[[ -3  -7   3   4  -2   3   1  -4   3  -7   0  -7   0  -3  -5   1]
 [  5  -1   3   1   1  -5   0   3   2  -6  -2   1  -6  -6   4  -4]
 [  0   2   5  -3   2  -6   0   0   6   4  -3 -10   3   3   2   0]
 [ -5   6  -4  31   8   1 -17 -13  14   2 -19  12  12   4  11   8]
 [  0   0  -1   0  -1   1   0   1   0  -1  -1   1   0   0  -1  -1]
 [  1   6   3   1  -3   1   1   1   0  -6   3   1   4   1  -2   3]]
->
[[  1   6   3   1  -3   1   1   1   0  -6   3   1   4   1  -2   3]
 [  0   0  -1   0  -1   1   0   1   0  -1  -1   1   0   0  -1  -1]
 [ -5   6  -4  31   8   1 -17 -13  14   2 -19  12  12   4  11   8]
 [  0   2   5  -3   2  -6   0   0   6   4  -3 -10   3   3   2   0]
 [  5  -1   3   1   1  -5   0   3   2  -6  -2   1  -6  -6   4  -4]
 [ -3  -7   3   4  -2   3   1  -4   3  -7   0  -7   0  -3  -5   1]]

[[ -3  -7   4]
 [ -1 -17   8]
 [  5  -9   2]
 [-10  11   9]
 [ -8   2   5]
 [  3   7 -25]
 [-19 -31   2]]
->
[[-19 -31   2]
 [  3   7 -25]
 [ -8   2   5]
 [-10  11   9]
 [  5  -9   2]
 [ -1 -17   8]
 [ -3  -7   4]]

[[-25  -8  -3  -2   4]
 [-17   3   0   1  -1]
 [ 26  15   0   4   6]
 [ -4 -13  -2  -1  -5]
 [ -2  -9  -3  -2  -4]]
->
[[ -2  -9  -3  -2  -4]
 [ -4 -13  -2  -1  -5]
 [ 26  15   0   4   6]
 [-17   3   0   1  -1]
 [-25  -8  -3  -2   4]]

[[ -7  20  19  24  22  -1  25   5  -1   2  21  -4  22  19  -8  -7]
 [  7 -24 -23 -30 -28   0 -30  -5   0  -3 -26   5 -26 -22   8   7]
 [ -2  18  20  23  23   2  23   1   2   1  22  -1  16  15  -2  -2]
 [ -4  23  27  29  30   5  32   1   5   2  26  -5  25  21  -4  -6]
 [ -4  22  24  27  26   3  29   3   3   4  23  -5  23  20  -4  -5]]
->
[[ -4  22  24  27  26   3  29   3   3   4  23  -5  23  20  -4  -5]
 [ -4  23  27  29  30   5  32   1   5   2  26  -5  25  21  -4  -6]
 [ -2  18  20  23  23   2  23   1   2   1  22  -1  16  15  -2  -2]
 [  7 -24 -23 -30 -28   0 -30  -5   0  -3 -26   5 -26 -22   8   7]
 [ -7  20  19  24  22  -1  25   5  -1   2  21  -4  22  19  -8  -7]]

[[  8 -26 -18  14  -1 -24  23 -15 -20  16]
 [ -9 -25   7  14 -17 -16 -12  13   6   1]
 [-26  -9 -13   4  18   3  25   4  -7 -17]
 [ 22   9  21  19  16  22  19 -22 -18   9]
 [ 24   6   2 -14 -16   5  14  -5  16 -24]
 [-12  -2  14  12  19  24   8  10  21  24]
 [-13   0  10  15   3  16  14  -9  -4  26]
 [ 19  17  19  23  13  27 -24 -12 -17   9]
 [ 24 -24 -15  -4  -9   6  -6 -14 -19  -6]]
->
[[ 24 -24 -15  -4  -9   6  -6 -14 -19  -6]
 [ 19  17  19  23  13  27 -24 -12 -17   9]
 [-13   0  10  15   3  16  14  -9  -4  26]
 [-12  -2  14  12  19  24   8  10  21  24]
 [ 24   6   2 -14 -16   5  14  -5  16 -24]
 [ 22   9  21  19  16  22  19 -22 -18   9]
 [-26  -9 -13   4  18   3  25   4  -7 -17]
 [ -9 -25   7  14 -17 -16 -12  13   6   1]
 [  8 -26 -18  14  -1 -24  23 -15 -20  16]]

[[  2 -12  -4   3  11  13  27  -1 -18  -2]
 [ -8  -3  -3  -1   6  -5  -8   0  -1   3]]
->
[[ -8  -3  -3  -1   6  -5  -8   0  -1   3]
 [  2 -12  -4   3  11  13  27  -1 -18  -2]]
---
[[ 10  21  -8]
 [ -8  16  11]
 [  9   3   4]
 [ -8  -1  -2]
 [  1  11   4]
 [  5 -25   1]]
->
[[ 10  21  -8]
 [ -8  16  11]
 [  1  11   4]
 [  9   3   4]
 [ -8  -1  -2]
 [  5 -25   1]]

[[ 12  -3   9  -6  10  11  -5  15]
 [ 20   4  -8   8  10 -12   8  -3]
 [-10 -11   8  -6  10  14  14  -3]
 [  9  -6  12 -25   7   0 -12  -3]
 [ 17   3   2  -6  15  11  25  -3]]
->
[[ 20   4  -8   8  10 -12   8  -3]
 [ 17   3   2  -6  15  11  25  -3]
 [ 12  -3   9  -6  10  11  -5  15]
 [  9  -6  12 -25   7   0 -12  -3]
 [-10 -11   8  -6  10  14  14  -3]]

[[  8 -27]
 [ -1  -6]]
->
[[ -1  -6]
 [  8 -27]]

[[ 11 -31  17  28]
 [  7 -24  13  24]]
->
[[  7 -24  13  24]
 [ 11 -31  17  28]]

[[ -6 -21  -5   6 -23  -3 -21  -3]
 [ 27  14 -28  19  28 -15  22  18]
 [ -7 -16 -17  -4  -2 -19  17 -18]
 [ 24   7  20  11 -27 -12   0  15]
 [ -3  28 -11  25 -11 -28  10 -15]
 [-11 -23  11  22   0 -14 -27  18]]
->
[[ -3  28 -11  25 -11 -28  10 -15]
 [ 27  14 -28  19  28 -15  22  18]
 [ 24   7  20  11 -27 -12   0  15]
 [ -7 -16 -17  -4  -2 -19  17 -18]
 [ -6 -21  -5   6 -23  -3 -21  -3]
 [-11 -23  11  22   0 -14 -27  18]]

[[-19  21  15  14  22]
 [ 21  -4 -17  14 -22]
 [-30  15  33  15  20]
 [ -7  26  -3  13  28]
 [ -8   4  22 -34 -18]
 [-15  23   8  13  23]
 [  6  -5  12 -33 -30]]
->
[[ -7  26  -3  13  28]
 [-15  23   8  13  23]
 [-19  21  15  14  22]
 [-30  15  33  15  20]
 [ -8   4  22 -34 -18]
 [ 21  -4 -17  14 -22]
 [  6  -5  12 -33 -30]]

[[-25  -5 -23   3 -24]
 [-31   1 -31   0 -30]]
->
[[-31   1 -31   0 -30]
 [-25  -5 -23   3 -24]]
